[ 236  175 -100  291  400   98  -72 -557  208 -430  -40  209  176  -26
  193  145   94 -249   -5  -21  -11  185  -31  233   93  122 -386   44
 -241  186  -43   40 -208  -39]
<124>
[ -81  172  -55 -429  253   96 -123 -118   -2 -233 -144 -296 -142 -104
 -115 -223 -401   67  176  -24   70 -407  165  101 -180  100 -159 -223
    5  -87   39 -113 -196   84]
<144>
[ 143   34 -276  -94  126 -110  -12  -23  370  104 -222 -109 -308  156
  -82    5 -372 -158  179  109  339  -50  -11   66 -398   34 -107 -212
 -105 -116   62   59  -28  -70]
<43>
[  60   43  222  141  285  125 -408 -203  132 -395  147  502   78  282
  174 -155  -73   65 -234 -494 -457  353 -340  130  148  301   11 -409
 -142  211  152 -124  341 -243]
<119>
[  38 -154  176  335   78  -43  -74 -201 -145  -94 -201  471   48  241
  155  176 -248 -184  -16 -253 -224  209 -262   79  -18  104  -78  -65
  -47   59   -2  421   17  -62]
<124>
[ 216  -90 -200  446   89    9   36 -148  413 -125   -5   50 -270  142
  103  170  -14 -324   64 -156  119  307 -178  243  305  225 -276 -475
  -32   90  123  209   89  -26]
<119>
[ 145 -135 -190  -86  -19  193    2   10  211   52 -357  340 -119  -37
   43 -140   -7 -425  234 -141  117  117 -129  361   91   91   85   -7
  -18 -135  158 -140   28  -50]
<119>
[  69  -85  -97 -126  120  161  -29  261 -173  -79 -210  364   61  184
   35 -391   43 -291 -160   45 -122 -151  -44  201   52  308   93  188
   19 -170   77  117 -169  -35]
<103>
[-107 -267 -236 -179 -299   20  159  167 -107  253 -278  -33 -211   -3
 -140 -359 -144 -290  -55   74  -96 -174  171  -33 -162 -231  276  542
  180 -313   32  270  102  -41]
<176>
[ 163  207  118 -415   16   37 -277   46  121 -145   21 -147 -101 -186
  -71  -20  -67   -3  280  -76   62  113  -20  262  -39  -24  -38 -296
  -21   79   86 -285   82  -46]
<176>
[ -78 -278  -88  258 -282  182  -37 -299   57  -11   92  579  370  -82
  170 -166  274  181 -174 -187 -255  349 -169 -201  383 -104  125  331
  -72  -67  164 -166  295 -121]
<103>
[ -15   63  264 -292  -97  125 -159  -28 -345 -274  129  314  302 -286
 -146  -77  102  481   11  -90   57 -174  -83   -2  190 -262   37  141
  135   14  -17 -125 -239   27]
<163>
[ -54  -42 -370  189 -128  240  332 -287  260   99  -60  -53  194  -83
  180  -99  104  -64  -25   -2   55 -150  117  -62  274 -160 -105  387
 -224  -65  -36   97 -182 -131]
<176>
[ 179    7  -66 -272 -106  228 -187 -342   92 -152   48  594  126 -221
  142  -21  144    5  325 -300  153  384 -121  127  167 -127 -242   77
  118    6  201 -245   14  103]
<176>
[ -10 -130  -77  -10  200 -230   -2 -209  301  134  -89  273  -91   27
  -24  448 -165  114  120  -35  213  181 -191    3 -256  135 -176  -98
 -235  -11  249  -85  134  161]
<38>
[ 112  195 -215  -54  135    7   71   69 -252  150 -270  392    7   -8
    4   10  160 -331  -10  -58  142  144   38  335 -122   91  -23  280
 -130  -91 -138  150 -331  -51]
<38>
[ 313 -256 -447  -30 -158   83  336 -178  146  100 -154 -212 -376 -162
   -3    1  -16 -205  -94  390  254   13   53   92   89   24 -130   -9
 -100  -21   -3 -230    1  172]
<144>
[ 160  198  -43   78  -57  291   18 -386  272  195 -135  397  156 -143
  199  214  251 -107  154 -134  290  575 -144  232  419   30 -186 -180
 -156    9   43  -99  -74   83]
<163>
[ 217  -23 -118  115  126  -50 -177 -284 -152 -145  330  778   89 -258
   62  304  514  142 -161 -195   70  552 -147  144  107   55 -165   77
 -209  154   38 -390    3   26]
<163>
[  46   64  -52 -171   61   16 -282 -324  144 -147   44  281  -50 -123
   51  -27  -56  -37  235 -174    9  377   27   87 -145 -149  -81   -2
  -19  -12  203 -254  303  -20]
<176>
[ 147  -63   63  191   35  384   64 -162   19  108  -99  188   34   -8
  222  130  213 -128  -85   54  -18  306 -152  184  370  247 -119 -277
 -348  135  -42 -192 -138  -25]
<43>
[ 156  301   27 -186  -47  129   35 -507 -246 -259   -9  301  334 -319
   34   63  151  630  162   23  -76  200 -131  106  305 -394 -200  158
  -91  296  284 -103 -188  -17]
<163>
[ 166   51  -68  156  256   25   68 -347  103   53 -150  273  -45 -295
   95  592  -52 -118   47  118  309  361  -33  235 -152   91 -237 -218
 -416   99  -40 -228 -177  171]
<163>
[  77   20  -85 -159  159  321 -368 -357  -12 -472  -74  266   22 -292
   44 -541 -201 -410   88   10 -269   -8   82  352  -34  170  183 -107
 -135  -99  145  -61   77 -206]
<103>
[ -79   98   87 -272  184   67 -370  115  103  104  -39  214 -209   41
 -124 -206 -128 -187  -56 -257 -207   79  -64  130 -342  264  261 -270
 -110 -180  184 -176  176 -174]
<176>
[ -36   52 -257   17  222   59 -171  -56  439 -114  -95   -5 -156  316
  -45 -401 -203 -470  161 -335  -32  -56  -14  148 -249  277   54 -224
  -96  -95  -45   98  163 -201]
<124>
[ 104   27   88  414  176  -50  -57   49  322 -126    8  278  -62  400
   20   84   40 -589  -75 -326  -18  132 -328  325    7  486   -2 -326
 -134  131   -7   28  171  -35]
<163>
[-127   -8  122  313  126   62 -137 -321 -148 -270  -50  805  598  -92
   78  128  189  -94  -13  -39    6  202 -219  291   57   71  329  106
 -238   99 -184  169   21 -238]
<38>
[ -13  185   31 -345  408  294 -324 -340  -54 -395 -175  103 -106  -80
  -79 -383 -270   -9  234   26 -180 -219  -66  522   19  217   78 -318
 -110   -9   64   -8  -62 -206]
<176>
[ 169   76 -104  -53  120  -76  195  194   51   88 -149 -340 -491  204
 -218 -114 -162 -361 -101   95   34 -311    5  123 -296   35  -36   47
   41  -14  -38  108 -121    9]
<124>
[  19 -100 -122 -171 -122  240  244  -58 -220  115 -125  -53  122   44
   70 -203  166  620 -159  227   -9  -90   39 -262  331 -160   53  101
 -167  -31   83 -286 -103   48]
<38>
[ 280 -318 -325   -2 -207  177  233  462  320  203   25 -224 -263  256
  -66 -279  247 -286  -15  334  174  -78  -87  109  287  186  -36 -214
  -67  -82   34  140  -88 -156]
<176>
[  16  165  229   56   30  -33 -125  -93 -375 -196   16  266  125  -93
   56  313  126  296   41    4  181   55 -101  157  227  -40  -42 -217
   53  117   41  -43 -173  -14]
<38>
[ 232 -463 -193   64 -195  136   22  182  162   67   19  275 -159   57
  -19 -397   64 -570   29  163  -66  154 -143  159   78  261  292 -180
   52 -204  -20  -89  342  -28]
<103>
[  53  187 -216  107  386  238   83 -698  155 -154 -102  553  398 -396
  246  302  173  194  -44  -46  246  241   29  101  172  -39 -237  191
 -420    2  -65 -263 -283   86]
<103>
[  14  -72  -10 -119   25 -141 -122 -132   46   -7   85  143 -273 -141
 -135  113   12 -301   90  -68  102  110   54   17 -272    2   56 -288
  143 -101  160 -156  202   45]
<144>
[ -25   -9 -142 -600   18  355   50 -433 -194 -243  -79  164  385 -405
  156 -153   21  899  259  232  -12   11  138 -158  207 -513 -215  280
 -238  130  347 -511 -131    0]
<38>
[ 189   94  -45   20  240  281 -111 -196  -63 -265 -176  228   48   80
  229 -229  -58 -129 -102  -14 -119  -22  -10  150  104  179 -150  105
  -11   -7    6  -85 -256  -15]
<119>
[  35    2  -96 -115   68  120    3 -272  -79   29  -59  452  316 -200
  275   96   58  -28  195 -194   52   75  134 -245 -200 -106 -205  309
 -130 -114    0   51 -412   25]
<103>
[  25  -78  -54  157  291  195 -117 -375 -142 -301  -54  621  598 -167
  211  129  410   66   74  -47  -69  147  -56  188  258  164 -137  219
 -569  140    1  -60 -357 -127]
<124>
[ -19  137   15  154  366   38  -31 -233  241  -62 -361  -15 -285  210
  -60  -56 -648 -401 -119 -110 -337  166 -153  298 -344  341  -71 -356
 -194   23   25   67  273   15]
<103>
[ 204   77 -132  273 -134  -81 -179 -367  382  -28  239  223 -349 -343
   31  487  310 -314   75 -243  431  570  -90  238  190  -24 -178 -278
  272   54   42 -435  275  104]
<119>
[ 110  -80  -27   73  257  -97 -209  -53  207 -261  226   69 -245  124
  -51   -3  210   55 -234 -185  -53   25 -138  -37   89  235 -121 -210
   84    0  155 -182  138  -40]
<144>
[ 171    3  -83   51  -27  -32  125  160  156  109 -220   77 -107   79
  -44  126   52 -452  -97   56  287  -29  -75  260    0   86   -9   82
    2  -52  -67   88 -128   -6]
<43>
[   0  -29 -123 -170  -61 -240 -168  -57  191  219   21 -278 -389 -111
 -142 -150 -309 -120 -172    3 -108   90  182 -203 -443  -36  306  -51
   35 -293   60 -143  452   18]
<38>
[-237  100  240 -133  402  135 -299 -568  166 -141   -3  272  269 -300
   81  217 -244    8  274 -207 -353  221  -10  138 -235  132  -62 -308
 -402   61  192 -251  165  -37]
<176>
[  16  102  113   68   81   75 -138 -116  142 -183   90   59   17  -12
   47  -11  165  -50 -136  -82   58  -41  -37   60  281   94   89 -287
   21  -50   83  -87   62 -118]
<103>
[ -12   98  -64   -4   98  137   74  180  276 -196 -261 -709 -300  117
 -101 -274 -397 -293 -322  303   12 -545  188   41  -36  106    3 -295
  142 -155  109  -91  -52 -104]
<144>
[ 315  -14 -230 -126 -454  -37  168 -180  -59  181  295  252 -173 -149
   21  129  340  126  164   65  363  329  -65 -104  278 -295 -335  120
  262   94  366 -198   36  288]
<124>
[ -70 -163  -56 -218 -205   49 -106  263  -30  372  -77  386 -247   79
 -124 -301    8 -321  142 -353  -59  254 -121  114  -85  133  270  -19
   25 -248   91  -72  320    4]
<103>
[  10 -176   47  280  152  150   -5 -133  -91   84 -192  549  152   56
  292  191  198 -256  -86 -172 -156  415 -225  336  322  327   85    9
 -314   48 -248   39   89  -94]
<103>
[-111  189  143 -322  278   71 -220  155  217   85  -74  -15 -100  127
  -97 -147 -197  -75  225 -308 -143 -214 -138  276  -72  217  -32 -248
 -344  -14  250  139 -141 -278]
<119>
[ 119 -297 -220 -248  -94  294  143  -41 -162  -45 -173  240  264  -31
  164 -488  -48  104  -49  294 -202 -155   -1   36  151  -79  147  505
 -198  -59  -55   57 -113 -107]
<163>
[-100  154   38 -116  140  332    0 -204 -288  -32   -5   92  489 -220
  193   69  260  516 -139   51 -187   38  198 -157  275  -60 -338  193
 -453  116   26 -292 -540  -50]
<119>
[ -65   41  189  266  -76  -58  -85   73  280  229  -70  359  -34  166
  -15  110   75 -563   71 -357   83  257 -351  309  125  242  245 -120
  164  -91  -52  317  279  -81]
<144>
[  31   48  -99 -112  390  217  -42 -335  141 -500  223  124  615 -194
  154  -74  346  330  115   10  -32 -129  104  -89  116  -35 -305  221
 -796  292  122 -130 -405 -191]
<144>
[ 134   69 -151 -346   65  -12 -226   66  237   22   33 -126 -314 -136
  -79 -213 -153 -416   46 -177  111 -147  188   36 -356   38  -80   62
   58 -242   15 -185  -79  -43]
<43>
[ 103   44  317   56   37  -74 -173  -49 -253 -245  156  391   99  -32
   34  160  211   78   79 -198 -235   53 -242   93  128  -68  -61  -89
   31  162  240   34  -75 -222]
<103>
[ 136  257 -244   79    3   92  -23 -360  357  206   27  105 -250 -261
  125  220  -88 -177   14 -229  491  269  146 -114 -176 -105 -200  -93
  104 -233  -87 -302 -101  190]
<163>
[  66  -19  -49 -210  410   20 -202  -82 -100  -96 -339  418 -129   44
  136  -74 -160 -335 -119 -285 -260  -45 -130  389 -237  336   76  307
  -18 -117 -194   56 -100 -140]
<38>
[-190 -167  153 -214   71  -10 -246  547 -347  120 -173  128  -67   52
 -168 -270 -137 -147   57  -56 -240 -188   25  154 -246   90  355   -8
    5 -239  -45  167  -42 -280]
<43>
[ 123   -9 -412  -76  -73  116   17   45  434   27 -188 -185 -372  126
  -11 -297 -348 -287   16  -59  226  -34   39  144  -55   33 -105 -104
   35 -122   13   49   52 -111]
<119>
[ 168  332  231 -146   56  120  -98 -223 -290 -298  137  111    8  -82
 -174  -69  117  278  -77  262   28   11  -69  124  144 -107 -122 -250
  174  177  307 -358  -53  137]
<43>
[ 234   33 -301    6  -60  246   34 -479  281  -79 -165  556  145 -458
  209  308  332 -285  204  -71  534  477  115  126   95 -320 -307  271
  -46  -59  118 -312 -236   78]
<163>
[-108 -344   14 -112   16  152 -322 -138 -228 -214  126  529  185 -137
   59 -393  163  -73 -240  -23 -442  128 -109  229  293  293  369   59
   76 -119  -50 -234  419 -144]
<144>
[ 241 -238  -16  295 -211  211  -68 -303  158 -252  241  204  140 -229
   23  -95  237  178 -448  235    5  308 -145  -60  491  -52  138  -86
 -102   53   27 -256  282    0]
<43>
[ 184  -29    1 -115 -127    5  -23  426 -135   92   -5  163 -166   19
  -84 -173  131 -290 -141  -31  124  -53  -41   91  -43   17  106  262
   56 -136  -60  138 -165  -49]
<103>
